Read these off the grid that follows.
1) Report the bottom entry of the column that holds the smallest entry.
2) Report the smallest entry in the first row.
3) Report the smallest entry in the first column.
4) Report the last entry in the row that holds the smallest entry.
5) Report the entry just right of 23.
6) Report the largest entry.
7) Report the 4th entry in reading order.
8) Report the 2nd entry on the diagonal from the top-right corner.
[[17,19,20,31,26,-20,-15],
[8,15,10,16,11,-19,-24],
[13,8,-12,13,18,-7,-3],
[9,7,10,7,20,-12,-17],
[6,7,-2,3,6,1,3],
[20,10,2,24,30,-11,-8],
[10,8,2,7,18,-10,-14],
[10,12,15,11,5,-3,-4],
[9,2,-7,2,21,-6,-11],
[17,32,41,37,11,-18,-12],
[12,17,16,22,18,-7,4],
[17,15,4,23,15,-9,-8],
[11,0,-21,3,13,-7,-15],
[-57,-30,49,-57,-78,15,22]]
1) -78
2) -20
3) -57
4) 22
5) 15
6) 49
7) 31
8) -19

Read these off the matrix that follows.
1) Find the 1st entry, reading row by row.
2) Find the entry just right of the largest entry.
3) Find the entry just left of 78.142.
4) Find the fifth entry in reading order.
5) Find the 5th-last entry, reading row by row.
6) Find the entry just left of -181.452.
7) Find the second entry in reading order.
8) Find the entry directly below -186.945.
[[ 195.854  -99.181   57.699  -80.924   69.967]
 [ 152.558 -186.945  218.843   15.516   10.573]
 [ 172.181  -30.867 -155.604   86.916   59.271]
 [ 173.742  127.044 -228.276   20.796  129.787]
 [  27.688  -30.751  -68.582  -21.482    6.745]
 [ 168.307   75.843 -181.452   40.999   78.142]
 [ -68.840   98.121 -153.631   26.726 -101.884]]
1) 195.854
2) 15.516
3) 40.999
4) 69.967
5) -68.840
6) 75.843
7) -99.181
8) -30.867

[-91,13,35,43,78,91,97,9,57,-93]
The second entry from the left -> 13
Give the third-last entry.
Answer: 9
The third entry -> 35
Give the first entry from the left.
Answer: -91

[[-45,-40,-23,27,1,-13,-20,-35,-28,-30,-20,-7,-24,-13,-3],
[-8,-17,19,-1,-11,-33,-10,1,-21,16,-36,31,1,19,-8],
[-65,-4,-85,-60,26,-41,39,-38,-21,-21,3,-83,-4,-27,2],
[42,58,-76,-31,-50,-30,-14,-50,-26,6,-18,-52,-72,-14,11],
[-30,17,-43,-15,3,18,37,-11,3,41,22,23,21,11,-13],
[13,-14,-8,34,-20,30,-12,-30,9,-12,13,-3,-19,-24,-6],
[-12,11,-81,-59,-82,30,28,-67,3,60,3,20,1,-50,-84]]
The entry just left of -10: -33
The entry in the bottom-right corner -> -84
The top-right entry: -3
What is the first entry, reading row by row?
Answer: -45
What is the entry directly below the smallest entry?
Answer: -76
The smallest entry: -85
What is the largest entry in the last row?
Answer: 60
The 3rd entry, reading row by row -> -23
What is the entry just left of 58?
Answer: 42
The largest entry in the last column -> 11
The third entry on the diagonal from the top-right corner -> -4
What is the entry in the bottom-left corner?
Answer: -12
The second entry on the main diagonal: -17
What is the bottom entry of the column that holds the smallest entry?
Answer: -81
What is the entry directly above the smallest entry?
Answer: 19
The centre entry: -50
What is the entry just left of the centre entry?
Answer: -14
The entry directly above 2 -> -8
What is the smallest entry in the first column?
Answer: -65
The entry just right of 41 -> 22
What is the second entry on the diagonal from the top-right corner?
Answer: 19
The entry directly below 37 -> -12
The entry just left of the largest entry: 3
The fifth entry in reading order -> 1
What is the entry just right of 21?
Answer: 11
The third smallest entry: -83
The entry just left of -41 -> 26
What is the last entry of the smallest entry's row?
Answer: 2
The 5th-last entry, reading row by row is 3
What is the entry directly below 18?
Answer: 30

[ 87  40  26 -81 -24 -42  34 -71  50  16  -6]
Give the entry just right of the smallest entry.
Answer: -24
Give the entry just right of 26.
Answer: -81
The entry at the centre -> -42

[[-72 -74  83  71  76  90  72  70]
 [ 33  30 -39 -33 -35 -41 -32 -30]
 [-56 -58  65  54  58  71  57  55]
 [ -6  -3   9   6   6   8   4   5]
 [ 32  34 -35 -33 -37 -42 -32 -33]]
Rows and columns are numbered from 1.
Give the entry in the top-right corner.
A: 70
The entry directly above 4 -> 57
The entry just right of 90: 72
Give the entry in row 3 and column 2.
A: -58
Give the entry in the bottom-right corner.
A: -33
Give the entry just left of 30.
A: 33
Give the entry in row 1 and column 2.
A: -74
The entry at row 1, column 1 -> -72
Give the bottom-left entry.
A: 32
Give the bottom entry of the column that holds the smallest entry.
A: 34
The entry in row 2 and column 3 -> -39
The top entry of the column that holds the largest entry: 90
The entry at row 3, column 1: -56
The entry just right of 57 is 55
Give the entry directly below -74.
A: 30
The entry at row 1, column 3: 83
The entry just right of 65 is 54

data =
array([[1578, 7341, 7928, 8795, 4058, 9068, 4489, 4505, 3509, 4161, 4361,
        3233, 7795],
       [2710, 6337, 6442, 6984, 4171, 7118, 4281, 4238, 3544, 4231, 4399,
        3571, 6329],
       [4745, 3671, 3750, 3425, 4358, 3371, 4221, 4259, 4486, 4189, 4259,
        4666, 3556]])
The entry just right of 6984 is 4171
The entry just left of 4505: 4489
The entry just right of the centre entry -> 4238
The entry just left of the centre entry -> 7118
Give the entry just right of 4189.
Answer: 4259
The entry just right of 1578: 7341
Give the entry just right of 3233.
Answer: 7795
Give the smallest entry.
Answer: 1578
Give the entry just left of 6984.
Answer: 6442
The entry just right of 4505 -> 3509
The entry just left of 3556 -> 4666
The entry just left of 3571 -> 4399
